Known rows, with every way that one mark hangs from another
G{Z{D{T} X{V}}}: [ -51   23  532   31 -235  168    2   83 -148  288 -311 -108 -213  -20
   73  283  131  -49  -42  196  -94  133  180  164  -14  -27  194 -115
    2  -26   -4  -85 -184   -8 -280  152   12  221 -142  425  162  -16
 -218 -331  -53 -248  164  -88]
V{T{G{Z}}}: [ 101  -89 -420   93  -84   67   40    9  -36   36   35 -287  155   99
  108 -186 -138   82   27   55   -6  -65  -33 -276   39   54  -16 -352
  -56   60   30   62    2  130 -247  148  -93   43   15   49  -27  -70
  169 -214   -4   69  240    7]
A{F{G} Q{D{T{Z}}}}: [  12  239  -33 -132  265 -286   40  -38  -30  299  164  224   50  181
  -17 -141  147  166  149 -351   73   32 -111   67  145  106 -180   97
  102   44  -78  -13  -90  146   14  103  220  -78  -41   23 -326  227
  155  110 -152  268   88  -13]
T{G Z{D{J} S{Q X}}}: [-145  -24  166  -17  103   13  387 -475   46 -233 -196  301 -273   72
  -73  234   86 -231 -258 -199 -305  -10  137   48  201 -276 -364  242
  -39  -86   49 -220  -28 -143 -191  -10  155  -43  -23  -91  135 -153
  123  -79  -81   30 -230  -75]
D{F{A Q} T{G Z}}: [ 242  270 -799 -174 -240 -312  210   53  -11 -127  172  327  166 -165
   60 -216 -272  125  181 -256  304  156 -387  -22  160   34  -39  -94
 -294   -4 -170  165  205   -9   20  162   56 -187    0 -564 -278  392
  128  184   37  569  284   -8]
X{G{Z{S{Q{D}}}}}: [ -94  -28  416  -19    1  134  105 -162  128  212  -95  -72 -293  222
  -74  -30 -160  -44 -277  -64  -13  -31  341  198  166 -153 -219  278
  368   89  363  107  -86  169  -57 -195  -83  -53 -127  -94  298  -33
   82 -109   81   91 -166   44]
V{B{M{A} S} T{Z}}: [  17  145 -594  218 -303  194  -87  -53  203 -197 -225   87  196 -364
  -60  110 -165   41  -99  247   55   12  -85  344 -402  128  337   37
   86  -34 -229  272  -59 -306 -202 -162  -33  138 -158 -143 -257  -16
  -29  623 -154  -68 -392 -125]
M{A{F} B{S{X}}}: [-435   50 -393  225  157 -103 -247  -22  124 -226   -6  -14  290 -278
 -223  179  -62  194  -69 -104 -172  124   41  -21   36   36  207  371
  267  -25 -419   -1  379  -81 -137 -196 -168   57   62  336   56   36
 -170  294   83 -541  -32 -108]
Q{D{F{G} T}}: [ 128  -11  -78  -90  116 -347   31  -36 -225  271   30   28  -10   95
  172 -146    6  168  320 -309   22  179 -112 -348  253  -35 -197 -212
  -96   53   -4  -23 -170  180  297   24  199 -149  236  238   14  104
  162  132   54   50  228 -149]
D{F{Q} J{T{Z{X}}}}: [ 131  -50 -132  240 -121 -111  383   11  151 -150 -527  272 -153   94
   61  170  149 -162  185   51  219   57 -305 -173 -184 -111  -72   83
 -383 -296 -122  -79 -100  -32  119   36  -53 -185   19   22 -288  -58
   70   59  167  310   13  -24]
A{F{G{Z}} Q}: [-191   -7   52  -41  322   79  -88  -52   34  272  345 -257  331  146
  -87 -309  147   75   43 -136   89 -187  112 -150 -104   87 -139   73
  340  103   51  -55  151  247   11   84 -109   40   83  160 -219   71
  153 -189   18   79  312  172]
M{A V{B T}}: [ 117 -165 -301  -69  -66  -26 -291  -95    2  -19 -156  -52  189  -18
 -122   39 -144  231   93  -36   92  -12  -16  -42 -257  201  466   53
   -3  -85  -41  230  147   39   -1 -180  -38   60 -276  204   46 -235
  -84   50   -2 -427   92  -30]
J{D{F{Q}}}: [  97 -113   46  130   52   19  -81  208  -73   86 -233   41    3  145
  -10  -91   -1   88  143 -146  423   94 -206 -191  118  -40  -44 -103
 -114   21   18   64   99  196  481 -119  -21 -101  166 -164 -234   19
  -10   -1  243   82  161   61]
D{F J T{G}}: [ 218 -257 -487  -31   49 -335  140  -83 -143  -18  130  156   65  -17
   99  -51 -134   26  294 -208  189  182 -255 -349  109 -174 -360 -279
 -357   54 -168  -23    0   33  186   94   29   51  404  -23  -80  -26
  144  -47  -19  110  324 -154]
X{G{Z{D}} V{T}}: [ 103   71  414   69 -246  199 -148  227  -53  148  103 -234  -23  104
  122  171  -74    9  -65  237  -65   57  147  177 -183   57  242 -142
   57   13  312   81   19  -38  -29  126 -238  360  -74   -7  277   30
  -32 -467   62   12  108  205]
T{G Z{D S}}: [-155  230  -78 -262    8  103  288 -202  -11  -58 -111 -124   -2   -3
 -131 -321   -1  -68 -243 -149 -361  269  144  -97  157    6 -136 -187
  162  -10  -41 -111  136 -134 -109   11   71  -12   42  -80   46   29
 -100   23  -88  -20 -284 -217]
M{A{F{G}} V{B{S} T}}: [  51  126 -485 -105   44 -300 -204 -218  168  -44  134   44  303  -83
 -233  121   89  149   79  -74 -110   69   38 -163 -442  171  361   85
  191  -31 -112   52   52  -25  148 -109 -148  206 -178  367   47  -46
  -13  311  -74 -311  105  -66]
J{D T{Z{S}}}: [  91  152   25 -137  -50  175  346  196   96  -24 -511 -192 -184  230
    4 -104   53  -85   24  138  125  175   41 -123  150  141   29 -163
   56 -166  101  -38 -121  -75  -73 -380    2  -78  -42 -117 -202  103
  -29   62   74   69 -478  -16]
A{F{D T} Q}: [-171   50  147  -46  500  -87   -9   47  -25   44  533    9  -18   75
   29 -239  404  171  179 -263  301  -15  -74  -82  209   54 -199  124
   38  236  -99 -129   99  253  158  186  180  -96  -91 -162 -340   34
   87 -159   26   62  285  198]
J{D{F{A{Q}}} G{Z} T}: [ 339    2    5  -83   57  176  283  253  211   78   -4  -55  152   82
   89  186  -46 -236  -36  -54  348 -308   51   27 -173   69  -47    6
 -149 -156  256  305  153  136  212  -64 -189 -103  140 -546 -228  411
  335 -206  252  574 -328  373]
T{Z{D{J}}}: [ -47   25  109   23  -49  254  137 -293  -97  -65 -285  -59    8  -15
   22  -46  112  -71   12  -23  -99  123  -50   -9    5  -73   -1  -23
 -105 -141    9 -178   65 -145  -65 -172   66  169  148   85 -189 -126
   44  -99  -83    8  -32  -33]
S{D{F{A}} Q X{G V}}: [  34  -37  702   81   62 -175 -277  378  -47 -183  464  175  -68  -67
   91  388 -399  -87  -79 -104  -67 -213   43  396  233 -165 -157  353
   58  110  213   79   60   56   81   37  -90 -201  -86  -94  378  404
  -49 -242  238  136   33  296]
G{Z{D{J} S X{V{T}}}}: [ -95  -29  328    3 -193  223  205 -147  108   96 -488  185 -303  -20
  -93  375  391 -255 -157  396 -220  136  267 -130 -205 -174   78  -53
   72 -211  130 -106 -295   35 -122   76 -149  395 -178  448  258 -408
 -118 -244  -19  -73 -168 -127]
V{B{X} T{Z}}: [  52  -50 -410  113  -76  -31 -260   14   27  109 -270    0  124   44
  -11 -196 -110  141  -11  183  110 -204 -144 -131   51  202  227  -14
 -189  -21  -86  189 -121  -94 -223  -15  -64 -190  -29   80 -132 -235
 -110  313 -198  -47  -19  -64]
Z{S{Q{D}} X}: [-193  -54  569   38  200  -33   63 -198  167  112 -434   11 -417  104
 -217  -35  163   -6 -313 -151 -185  -34  279  -69  293 -154 -368  290
  182  -26 -112 -120 -228  306  -97  -71  215 -220 -179  380  213 -279
 -142   81   91 -120 -138 -197]
X{V{B{M} T}}: [   6 -233   71  136 -190  118 -493  433  -40    2  130 -217  -22 -112
  -53  -72  -75  145   56  366  105 -161  -61  200 -349  193  269 -239
  -80   48  -84   70  -91 -107   -9 -100  105  205 -134  -38  -72 -153
 -178   98  -52 -329   -7   63]
V{T{G Z{D{F}}}}: [ 180  119 -397   65 -120 -142  227   19  -27    5  -70   26   86   -6
   41  -57 -143   -4  -59 -197  -65  169 -211 -341  -29   45 -120 -426
 -292   31  -93  128  -68 -162  137  311  -54 -108   48 -186 -100   79
  154  -22   -6  192  -71  -49]
B{X{V{T}}}: [  32    1  224  193   47  -68 -475  362   17    2 -100  -62   81   30
  -35  -49  -70  171   43  163 -182  -81  -88 -152   87  172  159 -124
  -89  -58  -40 -102   37  280 -124  185   23  155  -40  361  167 -321
 -269  -54   53   10  307   27]
T{Z{D{F{A{Q} G}}}}: [  51  387   39 -300  153   55  198 -208   56   22  172   79  317 -164
   30 -283   10  -32   -4 -338  -26  -57  -16  -69  -13   74 -187  153
   37  -43   29   73  222   23  170  157   71 -153  105 -160 -174  288
  209   91   38  477  -45   98]
F{A Q T{G Z{D{J}}}}: [ 176  332 -487 -243  -23   32  447 -369   44 -436  187  309   64 -131
  154 -111  174  -13  139 -276  108  186 -214   51  218  -74  114  127
 -270  -52   58 -158  261    2  -73  176  171   73   18 -475 -183  201
  301  -50  -42  467  160  157]
V{B{X{G}} T{Z{D{F}}}}: [ 137   -3 -245   66 -122 -187 -136    0   68  217  -98  176   92    9
   63   60 -208   17 -128   19  152  -20  -69  -82 -105   61  133   48
 -239   56  115  384 -161 -289  233  187 -305 -190  183 -139  119   19
  -15  217 -147   43 -304  -55]
S{D{J{G} T} Q}: [ 187 -386  701   16   89   62  -71  -75 -194    8  242  -71 -264   88
  136  423   43 -232   11 -172  247 -281  -84   58  234 -148 -306   91
 -355  153 -126 -151 -208   91   40 -209  210  105   91 -100 -102 -163
  183 -302    3   96  322  268]
D{F T{G{Z{S}}}}: [   2  -88 -604 -159 -125 -139  310  -43  -60  223   25   49   -8   30
  -17 -169 -201  -34   52  -31  152  261   23 -376  104  -84 -234 -368
   82  131    2  163  -80   10   22   67 -150  -64  107 -158   37   72
   58   24   23   65   65 -202]
A{Q{D{T}}}: [  61  -37  192   29  249  -28 -145  -41 -103  197  -51  186 -154  249
   82 -138   15  241   99 -216  207   -6   -8   88  290   22 -294   90
  -13   51 -147  133   -9  314 -108  -10  393   10  -27   -8 -227  -76
  -19   12   36   94  211  -86]
V{B T{G{Z{D S X}}}}: [ -85 -120 -304 -173 -107   60  242 -303   91  209 -273  -32 -168   50
  -69  -20  220 -117 -332  179  -82    3  367 -254  -63  -75  -26 -145
   29   48  -38  238 -316 -141 -201  158 -135  -54  -85  200  195 -186
  -49   38 -172 -332 -353 -289]
X{G V{B T{Z{S}}}}: [ 102  115 -110 -232 -277  -70  -97  268   49   75  115    2  -50   83
 -144 -163 -126   28  -62  384    8   52   23  250 -190  157  200  -25
  107  -41  142  201   22 -314   54 -143 -297   48 -150 -336  220  -22
 -283   61 -121   25 -195   43]
X{G V{B{M S{D}}}}: [ -87  -46  657   58 -121  232 -453  339  -59 -132  354 -122 -105 -149
   52  148 -270 -176 -131  362 -173  -47  173  736 -223  -47   98   48
  290  237   64   35  -75 -268  -13 -264   12  253   37   65  175  196
 -340  225 -139 -323 -347  -80]

Rows
[-227 -189  388  174   70  228 -140    7 -255   36  145 -205   44  170
  319  216 -203  -95    6  140 -115 -116  204  244  291 -167   67  189
  350   83  340   -4  -16   36 -249 -124 -172 -119  128  271  209  234
   30 -357   42 -215  -88   22]  S{D X{G{Z}}}
[-275    3  270 -251  119 -152 -348  312  -60   52  491 -121  267 -460
 -140  -10  196   66   80 -150 -260  -17  113  485 -329   62  385   61
  198  113   35  -95  141 -105  298  -30   70  128  -69  257   34  210
  -81  259 -204 -440 -279   -5]  X{V{B{M{A{F{D G}}}}}}
[  24 -107   -9   40  -47   11 -202   57   19 -191   88 -258   57 -121
   22   11 -225   43   92  -34 -186  -14  -99  -65 -249  148  175 -235
   -9   -1    8 -257   13  193  -86   68  235  180 -118  257   55 -140
  105 -151  -81 -181   -8 -168]  B{M{V{T{G}}}}
[-133  -34  188  158 -169  223 -402  234   16 -126   61 -153  -38 -200
 -144  -94 -103    1  -71  393 -167  -50   75  449 -378   59  136 -109
  161   51 -136  -60   64 -216  -82 -251  123  282  -18   22  -24  -50
 -359  353  -78 -330  -86 -104]  X{V{B{M S}}}
[  66   -2 -227 -161   -9   23  296 -140  -24 -203  -80  226 -110   56
   47   26  -15 -252  -24   40 -135  123  -93 -221  235 -115 -221 -218
  -30   22  -13  -36 -258  -38 -152  -63   29   43  -49   70  -83 -164
  106   52 -167  197 -295 -173]  V{T{G Z{S{D{J}}}}}
[  54  239  -44  -35 -179 -112   85   56   75 -117 -198   67   -1 -120
 -192  -72  -92 -157 -198  221 -533    0   24  431 -166  -29   24  -72
    2  -50 -204  -73   80 -337 -286  118  -88  -81  -48  214  204   75
 -424  294 -294  -93 -133 -299]  T{G Z{X{V{B{S}}}}}
[-274  -86  400  508   66  202 -224 -103   92 -285  -38 -102 -182 -117
   26  245  -74  -22 -147  120 -106 -241   86  251  -34 -114 -235  289
  154   38 -172 -277  -65   53 -274 -150  295   56  -31   84  -44 -109
  -10  166  110 -149   56  -15]  B{M S{Q X}}
[  79 -306  268  282  -32 -109 -418  260  -71   -9   65   34 -229  215
  -44  207  -38  174  -26  198  127 -412  -28  132  -30   69   16   96
 -245   29  -68  116 -109  -70 -136  -28   84  -87 -324 -101  107 -245
 -143 -103   89 -292  363  283]  S{Q X{V{B T}}}
[ 224  127 -585 -154  -39  -97  406 -143   50 -244  308   84  290 -286
   44   -4   63 -164  232 -104   87    8 -335 -153  -38  -38  123   21
 -263 -185  107 -153  253  -77  293   10 -223 -134  300 -554  -97  254
  345  -75   50  591   55  300]  D{F{A T{Z}} J{G}}
[-402 -113 -152   98   33  224   48 -186  -85   53 -204 -125   -9  122
  -13  -84   64   11  -41  248 -157    8  255 -154  159  -91   23   70
  431 -129  161  -88   71   88 -276 -212  -98  -67    5  161   99  -97
  -77 -106  125 -230  -44 -113]  G{Z{S{X}}}
[  26 -181  410  -21  -72  -91 -182  170  174  119 -174   16 -386   82
 -291   60  153    6 -251  270   98 -235  162  -26 -100   47 -116  116
  -79   36 -203   94 -294   -8  -65   -3  -15  -68 -393  117  236 -427
 -326   51   20 -250   96   48]  Z{S{Q} X{V{B T}}}
[-286 -299  229  205  -27  111 -503  311 -170  -78  111 -130    3 -108
  -31   36  -70  102   47  313 -182 -197   72  448 -195   32  273   32
  126  -54   14  -99  104 -161 -118 -166  149   31    4   94   78   10
 -277   59  -36 -568 -124  -38]  S{X{V{B{M}}}}
[  74   42 -173  -47  206 -164  113  -17 -131  -29  365 -108  151  105
  170 -342  194  171  423 -269  310  121 -279 -494  162   55  -19  -64
  -76  134    9 -209  143  247  482  192   45 -207  172 -138  -73   14
  202  -26  263  170  660  230]  D{F{G Q T}}
[-100   67  -73    2  -43   -1  235 -361   29 -149 -142  295 -144   81
  130  321  201 -118  -35  190 -133  152  103  -24   42 -183  -38  271
   53 -251  214  -94  -94 -187   -9  -73 -143  155  142  -63  192 -110
  102 -153  -48  115 -364  -90]  V{T{Z{D{J} S{X{G}}}}}
[ 104  268   -6 -317  393  -26  200 -214   33  -51  523   20  245  -88
  170 -301  211   97  192 -411  220   13    4 -345  165   73 -204  145
    2  132   29   -6  182  232  304  306  142 -126  177 -200  -60  234
  309  -51  182  337  264  255]  Z{D{F{A{Q} G T}}}
[ 153  -96   82  108   -5   66  369   67   13  189 -172    0  -29   51
  109  335  298 -241   80  -50  344  -37 -132 -127   12 -117  238   22
 -133  -13  219  -81  -37  189  479  213 -307 -265  165 -225   29  126
  211 -295  166  225   51  226]  J{D{F{Q T}} G{Z{X}}}
[ -25  170   -3  -89   -2   96  150 -117 -104  -63  -56 -244  115   -6
    8 -256 -100    5 -132 -230 -309  139   -5   12  132   40  -53 -218
  -51   13  -61 -116  190 -135 -155  105  101  -30  108  -13  -45  117
  -10 -100 -107  -21  -61 -104]  T{G Z{D}}
